Below are the code and all the weights of a small trained network. Each question names an input and a class and asks about switching units off, where a switched-off unit gives its printed mean instead of its output.

import numpy as np


def w(rows, s, z=0):
    codes = np.array(rows[::2]) - 128.0
    scale = np.full(codes.shape[1], s)
    scale[-1] = z or s
    return codes * scale


def f(y):
    return y / 2 * (1 + np.tanh(0.7978845608 * (y + 0.044715 * y**3)))


def log_softmax(a):
    a = a - a.max(-1, keepdims=True)
    return a - np.log(np.exp(a).sum(-1, keepdims=True))


def net(x, mask):
    res = np.array(x, float).reshape(1, 3) / 4 @ E
    y = f(res @ A[0][:, :-1].T + A[0][:, -1])
    res = res + np.where(mask, y, B[0][:, -1]) @ B[0][:, :-1]
    return log_softmax(res[-1] @ U[:, :-1].T + U[:, -1])


A, B = {}, {}
E = w([
[169,86,167,98,50,127,203,136,160,99,131,149],'x0',
[110,180,131,209,105,128,77,198,154,90,132,95],'x1',
[148,87,60,121,106,133,197,255,80,84,36,82],'x2',
],0.014)
A[0] = w([
[112,178,174,194,82,111,45,111,184,141,207,153,98],'N0',
[118,162,73,139,113,159,121,166,100,126,53,79,39],'N1',
[159,123,199,57,80,124,178,73,192,153,223,166,129],'N2',
[133,200,136,144,121,130,127,156,104,146,143,94,93],'N3',
[129,155,137,162,109,128,134,137,126,170,155,157,44],'N4',
[77,110,121,148,80,143,161,131,124,146,121,149,35],'N5',
[165,82,172,100,60,104,238,144,107,133,64,143,72],'N6',
[80,186,92,191,155,147,61,172,112,121,83,91,36],'N7',
[154,91,107,110,113,131,152,131,113,111,97,118,38],'N8',
[122,101,146,77,205,135,118,4,101,251,157,194,153],'N9',
[146,104,168,102,106,135,152,92,153,100,156,161,74],'N10',
[120,119,81,106,194,106,146,92,44,145,103,140,37],'N11',
[102,73,141,123,134,109,122,147,102,148,142,93,91],'N12',
[144,157,136,119,114,139,122,142,113,116,153,150,1],'N13',
[190,43,107,70,40,149,234,136,114,86,116,118,131],'N14',
[120,141,71,153,163,144,137,153,86,104,119,114,114],'N15',
],0.011,0.0044)
B[0] = w([
[48,138,165,165,176,198,135,117,47,99,165,9,219],'N0',
[166,149,81,70,166,106,110,93,123,163,139,144,183],'N1',
[195,171,150,172,137,14,90,74,223,89,96,151,216],'N2',
[110,132,167,133,162,143,117,94,158,89,138,131,148],'N3',
[151,118,119,164,155,134,122,121,98,113,144,124,136],'N4',
[108,169,132,117,98,156,143,121,150,124,136,143,131],'N5',
[136,104,118,113,59,160,174,151,129,138,145,182,211],'N6',
[127,132,167,158,141,51,87,69,177,121,133,115,192],'N7',
[104,137,184,113,114,130,152,165,127,159,149,103,160],'N8',
[144,104,31,54,188,8,61,61,170,178,182,89,252],'N9',
[126,153,129,153,104,100,83,98,180,140,101,139,163],'N10',
[60,187,193,118,148,135,120,164,52,128,151,95,166],'N11',
[159,121,103,108,151,123,108,143,103,124,128,140,133],'N12',
[127,114,143,126,90,115,145,101,125,161,133,81,124],'N13',
[138,105,104,129,84,195,175,168,139,124,91,232,236],'N14',
[118,102,104,81,129,113,116,115,152,171,158,107,167],'N15',
],0.011,0.023)
U = w([
[68,159,189,254,142,230,135,136,76,64,160,29,134],'0',
[193,121,116,115,81,93,152,113,214,145,125,167,115],'1',
[148,100,105,58,92,230,245,237,63,179,119,151,3],'2',
[125,139,115,99,240,82,72,87,136,165,179,33,199],'3',
],0.0076,0.004)

Each question gives the input, the list of numbers given to net, and the class t.
The units are the neurons (one row each of A and B). Each row of codes is followed by its name. A weight is (code - 128) times the scale printed after its matrix; where a second scale follows, it is the last column's (A, B and U).
mask holds one flag per neuron, in row order. A switched-off neuron (its flag False) gives its mean, the last column of its row in B, instead of its output. The means were averaged over made-up inputs and are rounded, as every weight is.
A unit's drop is (log p(t) with every unit on - log p(t) with that unit switched off) / (log p(t) with every unit on - log p(t) with every unit switched off).
The circuit of an input: a set's keep is (log p(t) with only the set's units on - log p(t) with every unit switched off) / (log p(t) with every unit on - log p(t) with every unit switched off). Starting from the 12 units with the biggest drops (on a tie, the unit counted first), units are removed one at a time, each time the one whose removal leaves the highest keep (on an exact tie, the one counted first), for as long as the keep stays at least 0.8.
circuit, biggest first: the units of the circuit, biggest drop first
k most important neurons: the k neurons with the biggest drops, biggest first
drop of u: that unit's drop, to one decimal
input [-4,-3,6], class 2: circuit, biggest first -> [N9]
input [1,7,1], class 0: 2 most important neurons -> [N9; N2]
input [2,4,5], class 2: 2 most important neurons -> [N2; N9]
input [-7,6,-2], class 0: 3 most important neurons -> [N9; N0; N2]
input [5,-7,-5], class 1: 2 most important neurons -> [N2; N0]
input [8,5,-6], class 0: 2 most important neurons -> [N0; N9]
input [2,5,6], class 2: 2 most important neurons -> [N2; N9]
input [1,7,8], class 1: 2 most important neurons -> [N7; N0]
input [2,2,-2], class 0: drop of N9 -> 0.9
input [4,7,-2], class 0: drop of N9 -> 0.2
input [3,4,-3], class 0: drop of N9 -> 0.6
input [5,7,-5], class 0: drop of N8 -> 0.0
